Below is a small trained network, with its code and all its weights. Each question gives an input and a target symbol and asks what happens when units are switched off, that is, made to give their printed mean instead of their output.

import numpy as np


def w(rows, s, z=0):
    codes = np.array(rows[::2]) - 128.0
    scale = np.full(codes.shape[1], s)
    scale[-1] = z or s
    return codes * scale


def f(y):
    return np.maximum(y, 0)


def softmax(a):
    e = np.exp(a - a.max(-1, keepdims=True))
    return e / e.sum(-1, keepdims=True)


def log_softmax(a):
    a = a - a.max(-1, keepdims=True)
    return a - np.log(np.exp(a).sum(-1, keepdims=True))


def net(x, mask):
    ids = ['ΛΞδτφω'.index(c) for c in x.split()]
    T = len(ids)
    res = E[ids] + P[:T]
    u = 0
    for l in range(2):
        r = res
        for j in range(2):
            rows = slice(4 * j, 4 * j + 4)
            q, k, v = (r @ M[l][rows].T for M in (Q, K, V))
            z = softmax(np.where(np.tri(T) > 0, q @ k.T / 4**0.5, -1e9)) @ v
            o = O[l][rows]
            res = res + np.where(mask[u + j], z, o[:, -1]) @ o[:, :-1]
        u += 2
        y = f(res @ A[l][:, :-1].T + A[l][:, -1])
        res = res + np.where(mask[u : u + 16], y, B[l][:, -1]) @ B[l][:, :-1]
        u += 16
    return log_softmax(res[-1] @ U[:, :-1].T + U[:, -1])


Q, K, V, O, A, B = {}, {}, {}, {}, {}, {}
E = w([
[106,59,73,121,208],'Λ',
[116,156,88,144,75],'Ξ',
[148,160,69,106,138],'δ',
[192,159,155,39,100],'τ',
[179,108,73,112,4],'φ',
[93,214,138,138,171],'ω',
],0.019)
P = w([
[175,101,81,242,254],'0',
[182,121,129,212,170],'1',
[159,135,141,172,143],'2',
[133,154,139,145,145],'3',
[116,161,138,127,125],'4',
[100,161,138,110,110],'5',
[93,153,134,93,98],'6',
[80,149,136,72,105],'7',
[81,147,131,60,110],'8',
[78,143,127,47,116],'9',
],0.0084)
Q[0] = w([
[116,225,168,167,22],'L0H1',
[106,237,15,160,150],'L0H1',
[94,41,149,112,132],'L0H1',
[60,85,217,174,94],'L0H1',
[38,150,223,118,133],'L0H2',
[180,214,39,162,188],'L0H2',
[126,208,254,200,167],'L0H2',
[142,96,248,159,41],'L0H2',
],0.0068)
K[0] = w([
[89,216,141,176,98],'L0H1',
[154,157,57,83,98],'L0H1',
[188,89,78,164,116],'L0H1',
[45,144,75,185,105],'L0H1',
[13,246,82,191,166],'L0H2',
[144,255,255,148,118],'L0H2',
[23,38,171,186,125],'L0H2',
[76,59,39,153,129],'L0H2',
],0.0068)
V[0] = w([
[238,112,199,2,87],'L0H1',
[137,128,196,101,126],'L0H1',
[156,96,130,177,96],'L0H1',
[113,202,165,173,125],'L0H1',
[144,117,73,96,70],'L0H2',
[51,40,159,42,100],'L0H2',
[76,143,220,101,91],'L0H2',
[176,133,136,203,115],'L0H2',
],0.0076)
O[0] = w([
[92,186,227,158,16,254],'L0H1',
[52,186,136,126,91,140],'L0H1',
[151,168,126,138,201,111],'L0H1',
[70,36,186,83,188,115],'L0H1',
[144,178,2,240,129,156],'L0H2',
[108,110,148,188,97,79],'L0H2',
[25,148,22,103,120,100],'L0H2',
[220,203,66,88,184,128],'L0H2',
],0.0057,0.0096)
A[0] = w([
[154,91,206,127,169,49],'L0N1',
[88,184,153,44,170,102],'L0N2',
[6,147,104,64,16,100],'L0N3',
[37,180,65,177,121,187],'L0N4',
[34,78,207,240,190,181],'L0N5',
[97,77,62,226,224,86],'L0N6',
[124,64,164,99,38,35],'L0N7',
[87,101,43,229,125,189],'L0N8',
[139,107,89,23,93,37],'L0N9',
[138,127,1,72,187,94],'L0N10',
[187,25,99,84,69,155],'L0N11',
[34,142,238,95,91,5],'L0N12',
[142,201,178,109,114,161],'L0N13',
[37,43,131,166,119,44],'L0N14',
[25,134,206,246,100,207],'L0N15',
[125,94,27,224,73,72],'L0N16',
],0.0076,0.003)
B[0] = w([
[124,142,90,119,159,136],'L0N1',
[88,104,171,106,77,186],'L0N2',
[34,150,88,100,125,252],'L0N3',
[113,116,190,81,131,177],'L0N4',
[119,152,201,195,68,139],'L0N5',
[152,219,181,157,52,159],'L0N6',
[56,139,79,176,96,181],'L0N7',
[131,208,175,92,93,158],'L0N8',
[61,93,200,188,170,167],'L0N9',
[87,132,90,66,116,166],'L0N10',
[112,113,190,172,62,163],'L0N11',
[70,112,11,90,98,199],'L0N12',
[114,132,160,113,173,254],'L0N13',
[63,150,91,109,96,133],'L0N14',
[137,75,198,183,254,158],'L0N15',
[148,127,148,84,90,162],'L0N16',
],0.0076,0.0093)
Q[1] = w([
[63,48,114,57,127],'L1H1',
[42,236,105,52,94],'L1H1',
[158,139,107,118,108],'L1H1',
[70,120,79,162,93],'L1H1',
[102,148,1,186,157],'L1H2',
[114,202,170,113,95],'L1H2',
[55,139,57,170,128],'L1H2',
[19,39,46,168,204],'L1H2',
],0.011)
K[1] = w([
[106,149,166,148,189],'L1H1',
[40,2,64,115,97],'L1H1',
[140,87,161,177,141],'L1H1',
[94,110,215,165,115],'L1H1',
[160,83,69,182,215],'L1H2',
[139,160,191,61,134],'L1H2',
[250,70,145,210,254],'L1H2',
[202,161,67,229,156],'L1H2',
],0.0095)
V[1] = w([
[198,149,60,68,189],'L1H1',
[203,24,9,107,137],'L1H1',
[126,124,16,135,125],'L1H1',
[154,116,120,161,62],'L1H1',
[53,58,2,132,96],'L1H2',
[177,141,155,75,216],'L1H2',
[29,153,87,109,104],'L1H2',
[79,191,153,175,120],'L1H2',
],0.0077)
O[1] = w([
[35,56,131,111,69,67],'L1H1',
[24,143,71,187,115,8],'L1H1',
[6,179,102,141,74,102],'L1H1',
[1,225,198,105,189,135],'L1H1',
[83,177,117,53,172,11],'L1H2',
[228,39,127,146,115,161],'L1H2',
[246,140,202,98,198,109],'L1H2',
[178,129,144,68,152,147],'L1H2',
],0.0058,0.018)
A[1] = w([
[96,124,167,131,72,50],'L1N1',
[122,194,100,88,109,99],'L1N2',
[174,170,157,129,124,17],'L1N3',
[106,149,81,147,174,125],'L1N4',
[90,161,149,112,149,233],'L1N5',
[154,156,110,78,132,157],'L1N6',
[138,143,174,152,116,187],'L1N7',
[4,125,84,111,92,81],'L1N8',
[148,101,148,67,215,57],'L1N9',
[158,60,113,125,102,95],'L1N10',
[82,179,168,195,70,95],'L1N11',
[48,108,68,191,133,115],'L1N12',
[187,148,90,95,70,104],'L1N13',
[112,177,131,85,105,2],'L1N14',
[101,205,144,104,206,93],'L1N15',
[149,117,209,112,118,11],'L1N16',
],0.011,0.0043)
B[1] = w([
[187,150,117,126,140,179],'L1N1',
[97,165,101,113,171,183],'L1N2',
[117,99,97,106,129,217],'L1N3',
[167,136,138,134,186,130],'L1N4',
[179,114,122,210,136,169],'L1N5',
[101,158,114,136,41,203],'L1N6',
[153,119,159,150,137,225],'L1N7',
[198,118,168,149,110,148],'L1N8',
[48,80,115,109,155,172],'L1N9',
[83,130,115,169,229,170],'L1N10',
[98,118,90,155,222,190],'L1N11',
[255,152,65,60,79,136],'L1N12',
[33,115,139,134,134,250],'L1N13',
[125,182,101,109,135,176],'L1N14',
[84,86,90,163,135,161],'L1N15',
[128,128,98,122,174,245],'L1N16',
],0.0088,0.012)
U = w([
[165,117,72,109,133,66],'Λ',
[57,45,102,118,165,76],'Ξ',
[137,93,182,212,172,221],'δ',
[198,209,246,91,84,138],'τ',
[156,207,107,138,216,4],'φ',
[2,120,100,109,128,235],'ω',
],0.0072,0.0036)

Each question gives the input, a string of symbols that net reads in full, and the target symbol t.
The units are the heads (4 rows each of Q, K, V and O) and the neurons (one row each of A and B). Each row of codes is followed by its name. A weight is (code - 128) times the scale printed after its matrix; where a second scale follows, it is the last column's (O, A, B and U).
mask holds one flag per unit, layer by layer, with each layer's heads first. A switched-off unit (its flag False) gives its mean, the last column of its rows in O or B, instead of its output. The means were averaged over made-up inputs and are rounded, as every weight is.
A unit's drop is (log p(t) with every unit on - log p(t) with that unit switched off) / (log p(t) with every unit on - log p(t) with every unit switched off).
The circuit of an input: a set's keep is (log p(t) with only the set's units on - log p(t) with every unit switched off) / (log p(t) with every unit on - log p(t) with every unit switched off). Starting from the 12 units with the biggest drops (on a tie, the unit counted first), units are removed one at a time, each time the one whose removal leaves the highest keep (on an exact tie, the one counted first), for as long as the keep stays at least 0.8.
units of the circuit, in order: the units of the circuit, biggest drop first
most important unit: the unit with the biggest drop
k most important neurons: the k neurons with the biggest drops, biggest first
top k neurons in layer l: the k neurons of layer l with the biggest drops, biggest first
which heads matter: for each layer, one digit per head in row order, 1 if its drop is at least 0.15 and else 0, layers parted by /
input φ δ τ τ δ, target τ: 2 most important neurons	L0N4; L1N11
input Λ ω Ξ, target Ξ: units of the circuit, in order	L0H1
input ω Ξ τ τ τ τ ω τ τ Ξ, target τ: 3 most important neurons	L0N12; L1N8; L1N13
input τ τ ω δ, target Ξ: which heads matter	11 / 11
input Λ Ξ Λ, target ω: top 4 neurons in layer 0	L0N6; L0N8; L0N10; L0N12
input δ Λ δ Ξ, target Λ: units of the circuit, in order	L0H1; L1N12; L1H1
input τ δ φ τ Λ φ Λ, target φ: which heads matter	10 / 10
input δ δ τ φ, target δ: top 2 neurons in layer 0	L0N12; L0N3
input φ τ τ δ Ξ, target τ: which heads matter	01 / 00
input δ φ τ τ τ, target ω: 2 most important neurons	L0N12; L1N9
input Λ τ τ τ ω Λ τ, target Ξ: 2 most important neurons	L0N15; L1N13
input Ξ δ φ φ δ, target φ: which heads matter	01 / 11
input φ τ φ τ τ Λ τ Λ ω, target Ξ: top 2 neurons in layer 0	L0N15; L0N4
input τ τ τ τ Ξ δ δ Λ τ φ, target δ: top 2 neurons in layer 1	L1N11; L1N8
input ω δ Ξ, target Ξ: 3 most important neurons	L0N12; L0N3; L0N7
input τ Λ δ τ ω, target Ξ: 2 most important neurons	L1N9; L0N15
input τ δ δ ω τ ω τ, target Ξ: top neuron in layer 0	L0N9
input Ξ Λ δ, target Λ: top 2 neurons in layer 1	L1N12; L1N8
input δ τ τ τ τ ω δ, target Ξ: which heads matter	01 / 10
input τ τ τ δ δ φ Λ φ φ τ, target φ: which heads matter	11 / 10
input ω ω τ, target δ: most important unit	L0H1
input Λ δ δ δ, target Λ: which heads matter	11 / 10
input τ τ δ ω τ φ τ, target φ: top 2 neurons in layer 1	L1N5; L1N13
input δ ω τ Λ τ δ τ φ τ δ, target φ: 3 most important neurons	L0N7; L1N13; L0N3
input Λ τ φ τ τ τ δ φ, target φ: 3 most important neurons	L1N11; L1N1; L0N7
input τ Ξ δ Ξ τ τ τ δ φ Ξ, target φ: which heads matter	00 / 10
input δ ω δ τ τ Λ, target τ: most important unit	L0N6
input ω Λ τ τ δ φ Ξ Λ, target φ: top 2 neurons in layer 1	L1N13; L1N5
